Below is a small trained network, with its code and all its weights. Each question gives an input and a target symbol and asks what happens when units are switched off, that is, made to give their printed mean instead of their output.

import numpy as np


def w(rows, s, z=0):
    codes = np.array(rows[::2]) - 128.0
    scale = np.full(codes.shape[1], s)
    scale[-1] = z or s
    return codes * scale


def f(y):
    return np.maximum(y, 0)


def softmax(a):
    e = np.exp(a - a.max(-1, keepdims=True))
    return e / e.sum(-1, keepdims=True)


def log_softmax(a):
    a = a - a.max(-1, keepdims=True)
    return a - np.log(np.exp(a).sum(-1, keepdims=True))


def net(x, mask):
    ids = ['αβγδεζηθλμπστφψω'.index(c) for c in x.split()]
    T = len(ids)
    res = E[ids] + P[:T]
    q, k, v = (res @ M[0].T for M in (Q, K, V))
    z = softmax(np.where(np.tri(T) > 0, q @ k.T / 2**0.5, -1e9)) @ v
    res = res + np.where(mask[0], z, O[0][:, -1]) @ O[0][:, :-1]
    y = f(res @ A[0][:, :-1].T + A[0][:, -1])
    res = res + np.where(mask[1:9], y, B[0][:, -1]) @ B[0][:, :-1]
    return log_softmax(res[-1] @ U[:, :-1].T + U[:, -1])


Q, K, V, O, A, B = {}, {}, {}, {}, {}, {}
E = w([
[130,189,242,138,101],'α',
[136,194,200,140,112],'β',
[169,142,104,81,154],'γ',
[183,157,123,109,153],'δ',
[195,161,105,75,156],'ε',
[113,208,237,160,103],'ζ',
[151,183,129,97,96],'η',
[207,148,93,97,160],'θ',
[192,158,93,70,169],'λ',
[133,177,227,225,161],'μ',
[47,154,101,91,131],'π',
[139,139,125,195,254],'σ',
[140,109,105,249,81],'τ',
[157,169,5,194,98],'φ',
[49,176,56,121,227],'ψ',
[75,129,48,176,64],'ω',
],0.0077)
P = w([
[200,255,118,72,104],'0',
[171,226,121,91,115],'1',
[139,201,125,115,114],'2',
[123,189,108,139,121],'3',
[104,164,87,157,129],'4',
[95,145,60,177,135],'5',
[77,153,53,201,137],'6',
[58,155,48,228,142],'7',
],0.0071)
Q[0] = w([
[177,119,139,163,148],'H1',
[150,4,196,119,108],'H1',
],0.037)
K[0] = w([
[67,95,158,23,60],'H1',
[230,174,225,1,85],'H1',
],0.019)
V[0] = w([
[59,133,109,53,181],'H1',
[90,135,104,132,5],'H1',
],0.031)
O[0] = w([
[55,215,134,90,250,254],'H1',
[13,193,123,146,3,167],'H1',
],0.013,0.0033)
A[0] = w([
[130,141,247,194,150,161],'N1',
[63,66,211,192,139,137],'N2',
[98,39,195,124,215,154],'N3',
[113,51,43,149,102,253],'N4',
[197,239,103,123,81,243],'N5',
[191,68,96,128,88,157],'N6',
[103,28,125,133,122,89],'N7',
[68,110,168,45,109,192],'N8',
],0.011,0.0047)
B[0] = w([
[147,169,126,104,159,157],'N1',
[154,145,114,110,135,147],'N2',
[147,100,113,227,78,244],'N3',
[146,164,190,204,219,206],'N4',
[160,116,2,95,137,249],'N5',
[131,231,201,107,88,205],'N6',
[62,102,98,130,123,146],'N7',
[134,176,135,187,135,193],'N8',
],0.017,0.013)
U = w([
[126,123,142,81,69,4],'α',
[131,104,139,77,68,4],'β',
[172,66,95,37,176,91],'γ',
[175,117,141,57,132,62],'δ',
[163,104,124,68,139,25],'ε',
[130,109,131,80,74,65],'ζ',
[124,49,59,90,69,132],'η',
[172,111,137,68,128,89],'θ',
[143,68,110,84,122,86],'λ',
[168,158,238,49,173,102],'μ',
[50,189,110,17,193,135],'π',
[181,49,181,146,84,118],'σ',
[75,145,218,153,1,10],'τ',
[204,200,73,139,160,237],'φ',
[104,148,117,181,190,178],'ψ',
[10,105,89,205,48,68],'ω',
],0.0043,0.0034)

Each question gives the input, a string of symbols that net reads in full, and the target symbol t.
The units are the heads (2 rows each of Q, K, V and O) and the neurons (one row each of A and B). Each row of codes is followed by its name. A weight is (code - 128) times the scale printed after its matrix; where a second scale follows, it is the last column's (O, A, B and U).
mask holds one flag per unit, heads first, then neurons. A switched-off unit (its flag False) gives its mean, the last column of its rows in O or B, instead of its output. The means were averaged over made-up inputs and are rounded, as every weight is.
A unit's drop is (log p(t) with every unit on - log p(t) with that unit switched off) / (log p(t) with every unit on - log p(t) with every unit switched off).
The circuit of an input: a set's keep is (log p(t) with only the set's units on - log p(t) with every unit switched off) / (log p(t) with every unit on - log p(t) with every unit switched off). Starting from all 9 units, units are removed one at a time, each time the one whose removal leaves the highest keep (on an exact tie, the one counted first), for as long as the keep stays at least 0.8.
circuit, biggest first: the units of the circuit, biggest drop first
k most important neurons: the k neurons with the biggest drops, biggest first
drop when u is switched off: that unit's drop, to one decimal
input π α ε σ γ ε, target σ: circuit, biggest first => (H1 N3 N5)
input π π ζ π π π β, target π: circuit, biggest first => (N3 H1)
input μ τ π, target τ: circuit, biggest first => (H1)
input δ η γ η θ η γ μ, target μ: 4 most important neurons => (N6 N3 N5 N4)
input π φ μ π μ, target π: 3 most important neurons => (N3 N4 N1)
input μ γ η α π γ α, target π: 2 most important neurons => (N3 N4)
input γ π σ η, target σ: 2 most important neurons => (N3 N5)
input γ μ π γ δ γ ω σ, target ω: 2 most important neurons => (N6 N1)
input σ ψ π γ ψ π, target ψ: circuit, biggest first => (H1 N3 N5)
input η μ η, target μ: circuit, biggest first => (H1 N6 N3)
input ζ π δ τ γ γ, target τ: 2 most important neurons => (N6 N7)
input σ μ δ ε α μ γ, target μ: circuit, biggest first => (H1 N6 N3 N5)
input γ π γ σ θ, target σ: 2 most important neurons => (N3 N5)
input η π π α ψ γ, target ψ: most important neuron => (N3)
input γ δ φ π τ π, target τ: drop when H1 is switched off => 0.9
input ψ η η δ γ γ σ δ, target σ: drop when N3 is switched off => 0.6
input π ζ σ γ γ δ π δ, target π: drop when N1 is switched off => 0.0
input η τ τ, target τ: drop when H1 is switched off => 1.4
input σ μ δ σ π π τ α, target τ: 2 most important neurons => (N6 N7)
